Below is a small trained network, with its code and all its weights. Each question gives an input and a class and asks what happens when units are switched off, that is, made to give their printed mean instead of their output.

import numpy as np


def w(rows, s, z=0):
    codes = np.array(rows[::2]) - 128.0
    scale = np.full(codes.shape[1], s)
    scale[-1] = z or s
    return codes * scale


def norm(h):
    return h / np.sqrt((h * h).mean(-1, keepdims=True) + 1e-5)


def f(y):
    return y / 2 * (1 + np.tanh(0.7978845608 * (y + 0.044715 * y**3)))


def log_softmax(a):
    a = a - a.max(-1, keepdims=True)
    return a - np.log(np.exp(a).sum(-1, keepdims=True))


def net(x, mask):
    res = np.array(x, float).reshape(1, 8) / 4 @ E
    u = 0
    for l in range(3):
        y = f(norm(res) @ A[l][:, :-1].T + A[l][:, -1])
        res = res + np.where(mask[u : u + 10], y, B[l][:, -1]) @ B[l][:, :-1]
        u += 10
    return log_softmax(norm(res)[-1] @ U[:, :-1].T + U[:, -1])


A, B = {}, {}
E = w([
[118,247,37,76],'x0',
[136,128,140,96],'x1',
[126,127,131,119],'x2',
[129,128,122,138],'x3',
[124,126,123,135],'x4',
[130,129,123,139],'x5',
[207,105,52,139],'x6',
[12,14,47,51],'x7',
],0.011)
A[0] = w([
[113,209,74,33,39],'0.n0',
[110,174,95,161,67],'0.n1',
[212,124,148,149,39],'0.n2',
[117,69,112,142,196],'0.n3',
[166,148,160,168,198],'0.n4',
[124,128,129,129,95],'0.n5',
[224,76,30,148,8],'0.n6',
[79,81,141,111,253],'0.n7',
[7,183,200,146,59],'0.n8',
[139,143,103,149,21],'0.n9',
],0.014,0.0056)
B[0] = w([
[134,150,43,171,207],'0.n0',
[143,110,72,159,137],'0.n1',
[100,160,150,136,174],'0.n2',
[105,188,139,135,211],'0.n3',
[52,158,113,83,219],'0.n4',
[134,124,135,122,117],'0.n5',
[228,108,118,62,197],'0.n6',
[134,185,128,119,253],'0.n7',
[248,123,88,33,191],'0.n8',
[139,95,125,129,114],'0.n9',
],0.014,0.007)
A[1] = w([
[61,13,109,76,8],'1.n0',
[132,21,222,186,206],'1.n1',
[94,155,104,228,73],'1.n2',
[185,140,128,24,33],'1.n3',
[206,9,242,112,164],'1.n4',
[114,65,93,92,110],'1.n5',
[51,98,201,140,144],'1.n6',
[38,214,156,22,71],'1.n7',
[193,163,186,180,3],'1.n8',
[204,178,187,216,37],'1.n9',
],0.012,0.0035)
B[1] = w([
[82,159,57,79,137],'1.n0',
[96,203,3,228,155],'1.n1',
[207,46,111,104,137],'1.n2',
[136,83,75,184,205],'1.n3',
[201,150,44,219,178],'1.n4',
[103,167,89,94,140],'1.n5',
[164,154,58,138,167],'1.n6',
[190,94,54,152,254],'1.n7',
[133,150,118,62,145],'1.n8',
[126,139,93,28,159],'1.n9',
],0.011,0.0085)
A[2] = w([
[146,136,46,136,229],'2.n0',
[140,209,79,92,187],'2.n1',
[167,67,120,34,138],'2.n2',
[72,9,113,85,118],'2.n3',
[61,2,110,77,251],'2.n4',
[120,120,52,108,126],'2.n5',
[141,144,139,133,19],'2.n6',
[103,81,141,161,51],'2.n7',
[119,105,164,140,135],'2.n8',
[80,76,87,77,83],'2.n9',
],0.014,0.0025)
B[2] = w([
[86,73,155,146,252],'2.n0',
[109,98,188,126,237],'2.n1',
[136,116,192,155,157],'2.n2',
[120,128,99,49,130],'2.n3',
[136,156,100,9,136],'2.n4',
[124,114,185,175,205],'2.n5',
[128,126,108,119,123],'2.n6',
[127,130,82,129,119],'2.n7',
[170,169,140,160,118],'2.n8',
[148,189,143,91,141],'2.n9',
],0.014,0.016)
U = w([
[110,223,2,202,167],'0',
[109,205,122,43,254],'1',
[238,87,94,83,82],'2',
[121,94,141,149,133],'3',
[115,94,137,152,117],'4',
[121,96,144,141,94],'5',
[130,90,134,143,96],'6',
[131,90,135,150,18],'7',
],0.015,0.0056)

Each question gives the input, the list of numbers given to net, and the class t.
The units are the neurons (one row each of A and B). Each row of codes is followed by its name. A weight is (code - 128) times the scale printed after its matrix; where a second scale follows, it is the last column's (A, B and U).
mask holds one flag per neuron, layer by layer. A switched-off neuron (its flag False) gives its mean, the last column of its row in B, instead of its output. The means were averaged over made-up inputs and are rounded, as every weight is.
A unit's drop is (log p(t) with every unit on - log p(t) with that unit switched off) / (log p(t) with every unit on - log p(t) with every unit switched off).
The circuit of an input: a set's keep is (log p(t) with only the set's units on - log p(t) with every unit switched off) / (log p(t) with every unit on - log p(t) with every unit switched off). Starting from the 12 units with the biggest drops (on a tie, the unit counted first), units are removed one at a time, each time the one whose removal leaves the highest keep (on an exact tie, the one counted first), for as long as the keep stays at least 0.8.
units of the circuit, in order: the units of the circuit, biggest drop first
most important unit: the unit with the biggest drop
k most important neurons: the k neurons with the biggest drops, biggest first
k most important neurons of layer l: the k neurons of layer l with the biggest drops, biggest first
input [-6,2,-2,-6,-7,-6,-6,8], class 1: units of the circuit, in order => (2.n4)
input [-8,6,8,-1,4,6,-6,3], class 0: units of the circuit, in order => (1.n4 1.n1)
input [-6,0,0,3,3,2,-4,-6], class 0: 4 most important neurons => (1.n1 0.n0 0.n7 0.n3)
input [-2,1,-8,-7,2,3,-8,6], class 2: units of the circuit, in order => (0.n8 1.n7)
input [-5,8,1,0,0,1,-8,6], class 2: units of the circuit, in order => (0.n8 0.n4 2.n4)
input [-6,4,3,-8,2,-7,-8,-6], class 2: units of the circuit, in order => (0.n8 2.n5 1.n4)
input [-6,0,-8,-8,2,7,-2,-8], class 1: 2 most important neurons of layer 0 => (0.n4 0.n2)
input [-5,8,-4,-5,-8,3,-8,-4], class 2: 2 most important neurons => (0.n8 2.n5)
input [5,-2,1,6,4,0,8,-7], class 2: 2 most important neurons of layer 0 => (0.n6 0.n3)
input [-6,2,5,6,-1,-6,-4,3], class 0: 2 most important neurons of layer 0 => (0.n4 0.n0)
input [-5,3,-7,-7,-3,-8,-3,-8], class 1: 2 most important neurons of layer 1 => (1.n9 1.n3)
input [-4,-8,-6,7,2,-6,-1,8], class 1: units of the circuit, in order => (2.n4 2.n9)
input [-7,-1,5,-4,-4,7,6,-4], class 0: 4 most important neurons => (0.n0 0.n7 1.n1 1.n4)
input [5,-2,-3,-6,-3,7,8,1], class 2: units of the circuit, in order => (0.n6)
input [-7,4,-7,-2,7,-2,3,4], class 0: 2 most important neurons => (0.n4 0.n0)
input [-7,-8,2,-2,3,-2,-2,-8], class 1: 2 most important neurons => (0.n4 1.n9)
input [-8,-6,-8,1,-3,7,-4,8], class 0: 2 most important neurons => (1.n1 0.n4)
input [5,-2,-3,4,7,7,5,-5], class 5: 2 most important neurons => (2.n1 0.n7)
input [0,-4,0,-5,-6,5,2,-7], class 1: 2 most important neurons => (1.n3 2.n0)
input [-1,4,-1,7,-6,-5,-8,-8], class 1: most important unit => 2.n0
